Below is a small trained network, with its code and all its weights. Each question gives an input and a class and asks what happens when units are switched off, that is, made to give their printed mean instead of their output.

import numpy as np


def w(rows, s, z=0):
    codes = np.array(rows[::2]) - 128.0
    scale = np.full(codes.shape[1], s)
    scale[-1] = z or s
    return codes * scale


def norm(h):
    return h / np.sqrt((h * h).mean(-1, keepdims=True) + 1e-5)


def f(y):
    return y / 2 * (1 + np.tanh(0.7978845608 * (y + 0.044715 * y**3)))


def log_softmax(a):
    a = a - a.max(-1, keepdims=True)
    return a - np.log(np.exp(a).sum(-1, keepdims=True))


def net(x, mask):
    res = np.array(x, float).reshape(1, 6) / 4 @ E
    u = 0
    for l in range(2):
        y = f(norm(res) @ A[l][:, :-1].T + A[l][:, -1])
        res = res + np.where(mask[u : u + 12], y, B[l][:, -1]) @ B[l][:, :-1]
        u += 12
    return log_softmax(norm(res)[-1] @ U[:, :-1].T + U[:, -1])


A, B = {}, {}
E = w([
[126,182,154,163,127,178,169,138,176,105,109],'x0',
[122,144,205,144,152,168,59,169,66,110,129],'x1',
[120,140,153,56,150,136,114,194,174,95,171],'x2',
[79,254,120,82,89,105,191,98,65,151,98],'x3',
[204,130,135,120,146,46,139,150,157,137,77],'x4',
[147,118,181,158,134,152,175,89,192,126,88],'x5',
],0.006)
A[0] = w([
[162,73,122,133,93,111,170,99,230,168,91,32],'L0N1',
[122,22,72,79,145,98,120,158,168,166,136,111],'L0N2',
[139,160,110,140,125,103,209,152,214,90,129,106],'L0N3',
[97,134,120,175,65,218,207,62,120,167,194,133],'L0N4',
[136,48,80,165,168,163,120,130,126,147,102,96],'L0N5',
[117,150,88,2,151,90,148,130,179,100,172,90],'L0N6',
[135,173,165,114,130,130,184,109,143,121,62,92],'L0N7',
[159,141,63,186,132,145,216,102,63,131,100,67],'L0N8',
[106,120,84,99,89,83,221,115,126,201,105,111],'L0N9',
[202,102,154,136,187,115,105,121,128,71,71,136],'L0N10',
[164,95,153,62,156,99,99,183,82,135,194,166],'L0N11',
[165,78,139,107,148,92,185,68,190,83,130,4],'L0N12',
],0.006,0.0032)
B[0] = w([
[184,199,235,30,124,224,84,150,39,81,65,220],'L0N1',
[51,121,81,224,43,74,179,198,204,54,205,222],'L0N2',
[213,46,224,95,193,177,98,163,88,73,125,216],'L0N3',
[139,38,37,41,102,97,209,224,116,79,137,255],'L0N4',
[87,10,113,234,113,132,190,206,167,143,167,181],'L0N5',
[112,103,97,70,12,241,229,203,254,129,139,213],'L0N6',
[197,77,44,189,82,148,114,112,114,188,185,189],'L0N7',
[46,196,97,147,121,172,125,93,111,152,148,187],'L0N8',
[18,150,121,104,135,51,68,202,115,171,143,233],'L0N9',
[136,206,170,193,152,182,187,166,208,171,174,215],'L0N10',
[54,78,118,152,95,158,159,44,83,60,89,239],'L0N11',
[112,199,196,78,155,139,152,110,101,73,38,175],'L0N12',
],0.004,0.0036)
A[1] = w([
[169,86,99,158,164,179,171,20,17,118,75,173],'L1N1',
[81,170,34,87,81,160,152,127,107,166,105,68],'L1N2',
[106,187,128,141,165,155,81,122,113,82,124,177],'L1N3',
[35,112,97,115,126,127,76,87,53,90,122,152],'L1N4',
[133,73,172,156,189,172,74,104,155,78,130,121],'L1N5',
[199,88,133,103,158,68,49,80,52,150,114,159],'L1N6',
[104,170,137,152,118,225,122,142,109,155,139,217],'L1N7',
[159,36,81,150,159,115,95,118,148,116,177,31],'L1N8',
[98,188,91,118,73,41,150,115,74,254,83,115],'L1N9',
[222,104,161,157,231,171,97,96,175,153,75,5],'L1N10',
[169,51,106,217,138,144,122,157,141,162,188,114],'L1N11',
[217,146,224,195,139,36,138,145,154,144,97,191],'L1N12',
],0.0059,0.0018)
B[1] = w([
[75,99,126,77,132,121,109,175,208,66,171,182],'L1N1',
[210,186,101,167,140,113,160,107,162,126,50,244],'L1N2',
[164,101,102,48,150,127,108,121,118,87,154,155],'L1N3',
[132,134,246,111,203,80,89,98,128,131,88,226],'L1N4',
[128,211,105,177,132,1,126,92,127,170,110,217],'L1N5',
[124,101,134,106,155,161,94,179,89,95,206,140],'L1N6',
[153,39,109,79,115,133,204,117,154,114,76,208],'L1N7',
[72,111,83,154,35,76,134,175,175,112,195,167],'L1N8',
[91,135,53,146,125,110,96,36,156,160,161,254],'L1N9',
[187,109,185,181,165,34,127,155,150,190,76,200],'L1N10',
[127,140,130,206,97,64,176,154,198,133,130,217],'L1N11',
[174,173,120,135,177,229,143,145,54,171,140,238],'L1N12',
],0.0063,0.0041)
U = w([
[75,216,24,114,130,51,149,13,124,158,74,132],'0',
[148,91,188,147,1,193,44,101,88,178,141,9],'1',
[230,164,243,212,207,116,155,174,132,179,60,137],'2',
[60,91,225,55,207,100,24,97,48,59,141,122],'3',
[154,149,124,25,117,236,217,189,148,59,76,142],'4',
[179,192,91,155,167,184,64,111,59,182,189,102],'5',
[68,43,81,229,70,72,126,193,201,81,213,150],'6',
],0.0099,0.013)

Each question gives the input, the list of numbers given to net, and the class t.
The units are the neurons (one row each of A and B). Each row of codes is followed by its name. A weight is (code - 128) times the scale printed after its matrix; where a second scale follows, it is the last column's (A, B and U).
mask holds one flag per neuron, layer by layer. A switched-off neuron (its flag False) gives its mean, the last column of its row in B, instead of its output. The means were averaged over made-up inputs and are rounded, as every weight is.
A unit's drop is (log p(t) with every unit on - log p(t) with that unit switched off) / (log p(t) with every unit on - log p(t) with every unit switched off).
The circuit of an input: a set's keep is (log p(t) with only the set's units on - log p(t) with every unit switched off) / (log p(t) with every unit on - log p(t) with every unit switched off). Starting from the 12 units with the biggest drops (on a tie, the unit counted first), units are removed one at a time, each time the one whose removal leaves the highest keep (on an exact tie, the one counted first), for as long as the keep stays at least 0.8.
circuit, biggest first: the units of the circuit, biggest drop first
unit that matters most: the unit with the biggest drop
top k neurons: the k neurons with the biggest drops, biggest first
k most important neurons of layer l: the k neurons of layer l with the biggest drops, biggest first
drop of u: that unit's drop, to one decimal
input [8,-5,4,-5,8,-6], class 4: circuit, biggest first	[L0N6; L0N1]
input [7,-7,-2,-1,0,-6], class 4: most important neuron of layer 0	[L0N3]
input [7,-6,-8,-1,2,-1], class 4: top 4 neurons	[L0N1; L0N3; L1N1; L1N5]
input [6,6,1,1,3,-5], class 4: top 2 neurons	[L1N7; L0N9]
input [8,-7,-3,-8,-1,3], class 2: circuit, biggest first	[L0N1; L1N10]
input [-3,1,-7,1,-8,5], class 6: top 3 neurons	[L1N1; L0N1; L0N4]
input [0,8,-7,-5,-3,-4], class 6: 2 most important neurons of layer 0	[L0N5; L0N1]
input [-5,-8,3,2,7,-6], class 6: 3 most important neurons of layer 0	[L0N2; L0N6; L0N8]
input [-1,-5,7,5,6,-4], class 4: 2 most important neurons of layer 0	[L0N6; L0N3]
input [-3,8,-8,-3,-2,-1], class 6: 2 most important neurons of layer 1	[L1N11; L1N1]
input [-2,-8,2,0,-5,0], class 4: 2 most important neurons of layer 0	[L0N6; L0N1]
input [-1,3,7,0,5,-5], class 4: 2 most important neurons of layer 0	[L0N6; L0N5]
input [-7,-2,-4,0,2,-4], class 6: drop of L0N2	0.4
input [2,5,-5,3,0,-6], class 3: drop of L0N6	0.2
input [5,-6,1,0,4,-7], class 4: unit that matters most	L0N3
input [4,-8,-3,2,-7,5], class 4: drop of L0N3	0.3
